Below is a small trained network, with its code and all its weights. Each question gives an input and a target symbol and asks what happens when units are switched off, that is, made to give their printed mean instead of their output.

import numpy as np


def w(rows, s, z=0):
    codes = np.array(rows[::2]) - 128.0
    scale = np.full(codes.shape[1], s)
    scale[-1] = z or s
    return codes * scale


def f(y):
    return np.maximum(y, 0)


def softmax(a):
    e = np.exp(a - a.max(-1, keepdims=True))
    return e / e.sum(-1, keepdims=True)


def log_softmax(a):
    a = a - a.max(-1, keepdims=True)
    return a - np.log(np.exp(a).sum(-1, keepdims=True))


def net(x, mask):
    ids = ['αδεζηθλμξπψω'.index(c) for c in x.split()]
    T = len(ids)
    res = E[ids] + P[:T]
    u = 0
    for l in range(3):
        q, k, v = (res @ M[l].T for M in (Q, K, V))
        z = softmax(np.where(np.tri(T) > 0, q @ k.T / 3**0.5, -1e9)) @ v
        res = res + np.where(mask[u], z, O[l][:, -1]) @ O[l][:, :-1]
        u += 1
        y = f(res @ A[l][:, :-1].T + A[l][:, -1])
        res = res + np.where(mask[u : u + 8], y, B[l][:, -1]) @ B[l][:, :-1]
        u += 8
    return log_softmax(res[-1] @ U[:, :-1].T + U[:, -1])


Q, K, V, O, A, B = {}, {}, {}, {}, {}, {}
E = w([
[222,129,129,47],'α',
[96,182,96,236],'δ',
[145,101,106,188],'ε',
[107,227,80,105],'ζ',
[251,168,199,155],'η',
[76,151,122,108],'θ',
[79,99,143,95],'λ',
[73,120,115,159],'μ',
[100,159,137,50],'ξ',
[176,220,71,57],'π',
[138,90,163,35],'ψ',
[135,69,101,127],'ω',
],0.015)
P = w([
[111,137,200,114],'0',
[173,128,15,103],'1',
[151,101,37,125],'2',
[159,100,23,125],'3',
[162,98,9,122],'4',
[196,62,2,109],'5',
],0.0098)
Q[0] = w([
[115,223,225,128],'L0H0',
[115,86,246,63],'L0H0',
[173,174,51,53],'L0H0',
],0.011)
K[0] = w([
[162,117,28,147],'L0H0',
[92,179,63,154],'L0H0',
[207,164,247,196],'L0H0',
],0.011)
V[0] = w([
[104,255,60,61],'L0H0',
[90,206,96,234],'L0H0',
[180,209,66,113],'L0H0',
],0.0042)
O[0] = w([
[19,230,142,116,52],'L0H0',
[84,95,191,253,36],'L0H0',
[136,184,179,137,5],'L0H0',
],0.0064,0.0018)
A[0] = w([
[94,21,43,138,52],'L0N0',
[191,83,93,142,9],'L0N1',
[108,92,99,138,74],'L0N2',
[124,129,118,141,40],'L0N3',
[118,92,37,182,30],'L0N4',
[138,143,1,193,254],'L0N5',
[72,130,46,79,20],'L0N6',
[137,100,199,77,86],'L0N7',
],0.0084,0.0044)
B[0] = w([
[222,226,100,75,214],'L0N0',
[2,175,152,133,159],'L0N1',
[148,151,133,115,147],'L0N2',
[136,110,164,133,128],'L0N3',
[108,180,141,4,179],'L0N4',
[144,25,187,47,253],'L0N5',
[215,54,197,178,160],'L0N6',
[116,131,58,55,132],'L0N7',
],0.0061,0.013)
Q[1] = w([
[151,110,96,6],'L1H0',
[84,122,100,139],'L1H0',
[143,168,127,164],'L1H0',
],0.017)
K[1] = w([
[143,133,251,155],'L1H0',
[57,133,124,109],'L1H0',
[138,114,49,132],'L1H0',
],0.018)
V[1] = w([
[142,127,152,3],'L1H0',
[21,171,118,130],'L1H0',
[41,75,153,104],'L1H0',
],0.012)
O[1] = w([
[141,179,44,255,254],'L1H0',
[249,173,206,141,108],'L1H0',
[222,97,179,229,197],'L1H0',
],0.0092,0.0077)
A[1] = w([
[83,140,245,72,62],'L1N0',
[97,148,153,190,92],'L1N1',
[202,100,98,35,165],'L1N2',
[124,147,126,114,35],'L1N3',
[88,67,82,151,2],'L1N4',
[50,225,142,157,244],'L1N5',
[132,213,97,86,72],'L1N6',
[2,105,109,24,101],'L1N7',
],0.0075,0.0079)
B[1] = w([
[112,62,136,11,135],'L1N0',
[201,116,99,123,131],'L1N1',
[47,124,189,239,247],'L1N2',
[103,100,124,86,128],'L1N3',
[204,160,212,60,138],'L1N4',
[254,56,40,96,148],'L1N5',
[129,58,121,81,134],'L1N6',
[164,111,184,236,165],'L1N7',
],0.0061,0.014)
Q[2] = w([
[174,78,155,145],'L2H0',
[48,247,167,38],'L2H0',
[143,85,99,153],'L2H0',
],0.014)
K[2] = w([
[159,183,63,123],'L2H0',
[163,59,211,247],'L2H0',
[90,138,96,70],'L2H0',
],0.012)
V[2] = w([
[86,34,71,147],'L2H0',
[96,64,224,217],'L2H0',
[91,1,182,24],'L2H0',
],0.0075)
O[2] = w([
[18,217,37,232,237],'L2H0',
[220,3,60,229,151],'L2H0',
[83,67,240,246,3],'L2H0',
],0.0064,0.0044)
A[2] = w([
[2,150,102,144,2],'L2N0',
[126,58,166,128,53],'L2N1',
[158,135,118,90,103],'L2N2',
[24,67,157,165,32],'L2N3',
[204,108,222,111,110],'L2N4',
[125,149,61,62,95],'L2N5',
[116,168,202,25,58],'L2N6',
[10,107,174,84,103],'L2N7',
],0.0095,0.0097)
B[2] = w([
[156,59,165,54,194],'L2N0',
[197,195,184,151,202],'L2N1',
[105,121,141,104,169],'L2N2',
[159,254,144,83,183],'L2N3',
[31,126,99,51,250],'L2N4',
[113,151,228,183,226],'L2N5',
[48,51,161,235,157],'L2N6',
[237,121,21,135,139],'L2N7',
],0.0081,0.012)
U = w([
[147,153,163,253,71],'α',
[155,154,178,111,102],'δ',
[78,89,154,75,102],'ε',
[138,208,105,169,48],'ζ',
[136,137,137,130,102],'η',
[91,190,132,81,94],'θ',
[181,169,127,94,126],'λ',
[237,95,73,164,71],'μ',
[161,102,103,20,142],'ξ',
[161,27,186,160,163],'π',
[44,89,49,163,254],'ψ',
[79,145,180,173,91],'ω',
],0.0072,0.0082)

Each question gives the input, a string of symbols that net reads in full, and the target symbol t.
The units are the heads (3 rows each of Q, K, V and O) and the neurons (one row each of A and B). Each row of codes is followed by its name. A weight is (code - 128) times the scale printed after its matrix; where a second scale follows, it is the last column's (O, A, B and U).
mask holds one flag per unit, layer by layer, with each layer's heads first. A switched-off unit (its flag False) gives its mean, the last column of its rows in O or B, instead of its output. The means were averaged over made-up inputs and are rounded, as every weight is.
A unit's drop is (log p(t) with every unit on - log p(t) with that unit switched off) / (log p(t) with every unit on - log p(t) with every unit switched off).
The circuit of an input: a set's keep is (log p(t) with only the set's units on - log p(t) with every unit switched off) / (log p(t) with every unit on - log p(t) with every unit switched off). Starting from the 12 units with the biggest drops (on a tie, the unit counted first), units are removed one at a time, each time the one whose removal leaves the highest keep (on an exact tie, the one counted first), for as long as the keep stays at least 0.8.
units of the circuit, in order: the units of the circuit, biggest drop first
most important unit: the unit with the biggest drop
k most important neurons: the k neurons with the biggest drops, biggest first
top k neurons in layer l: the k neurons of layer l with the biggest drops, biggest first
input π θ λ, target ω: 4 most important neurons => (L2N6, L0N5, L2N5, L1N2)
input ζ μ μ, target ε: top 2 neurons in layer 1 => (L1N2, L1N5)
input ψ α λ, target ζ: units of the circuit, in order => (L1H0, L2H0, L2N5)
input θ λ ω ω ψ π, target ξ: top 2 neurons in layer 2 => (L2N4, L2N5)
input ω α ω π, target ψ: top 3 neurons in layer 0 => (L0N5, L0N4, L0N0)
input ε π ω ω ε, target α: 2 most important neurons => (L0N5, L1N7)
input μ μ μ, target π: units of the circuit, in order => (L1H0, L0N5, L2H0, L0N0)
input ψ ε λ ω π ω, target ζ: units of the circuit, in order => (L1H0, L2H0, L2N5)
input μ μ ε μ ω θ, target π: top 3 neurons in layer 0 => (L0N5, L0N0, L0N4)
input π ω ω μ, target ω: 2 most important neurons => (L0N5, L2N6)
input μ π μ ζ ε λ, target π: 3 most important neurons => (L0N5, L0N0, L1N2)
input ξ μ α ω, target λ: units of the circuit, in order => (L2H0, L1H0, L0N5, L2N5)
input ω ω ψ, target ψ: units of the circuit, in order => (L1H0)
input ε ω ω ω ω ω, target α: 2 most important neurons => (L0N5, L1N7)
input μ μ λ, target π: units of the circuit, in order => (L1H0, L2H0, L0N0, L0N5)
input α ω μ, target θ: most important unit => L2H0
input α ω α ω, target θ: 3 most important neurons => (L2N5, L0N5, L1N2)
input θ ω ψ, target ξ: 3 most important neurons => (L0N0, L0N5, L2N4)
input δ ω ε, target δ: top 3 neurons in layer 2 => (L2N3, L2N1, L2N4)
input α ω ω ω π λ, target θ: units of the circuit, in order => (L2H0, L1H0, L2N5, L2N0)
input δ ε ω, target δ: 4 most important neurons => (L2N3, L2N1, L1N0, L0N4)
input θ ω δ ε, target ξ: 2 most important neurons => (L0N5, L0N0)
input ω μ ω ζ, target ψ: 3 most important neurons => (L0N5, L0N4, L2N1)
input μ μ ω δ ξ δ, target π: units of the circuit, in order => (L0N5, L1H0, L2H0, L0N0)
input θ θ α, target ξ: top 3 neurons in layer 0 => (L0N5, L0N0, L0N6)
input λ ψ ζ λ, target μ: top 2 neurons in layer 0 => (L0N0, L0N6)
input δ μ π λ ω, target δ: top 3 neurons in layer 0 => (L0N4, L0N5, L0N0)
input λ λ μ, target μ: units of the circuit, in order => (L1H0, L2H0)
input ω μ ε μ ε, target ψ: most important unit => L0N5
input ε ω λ ζ, target α: top 2 neurons in layer 1 => (L1N7, L1N2)
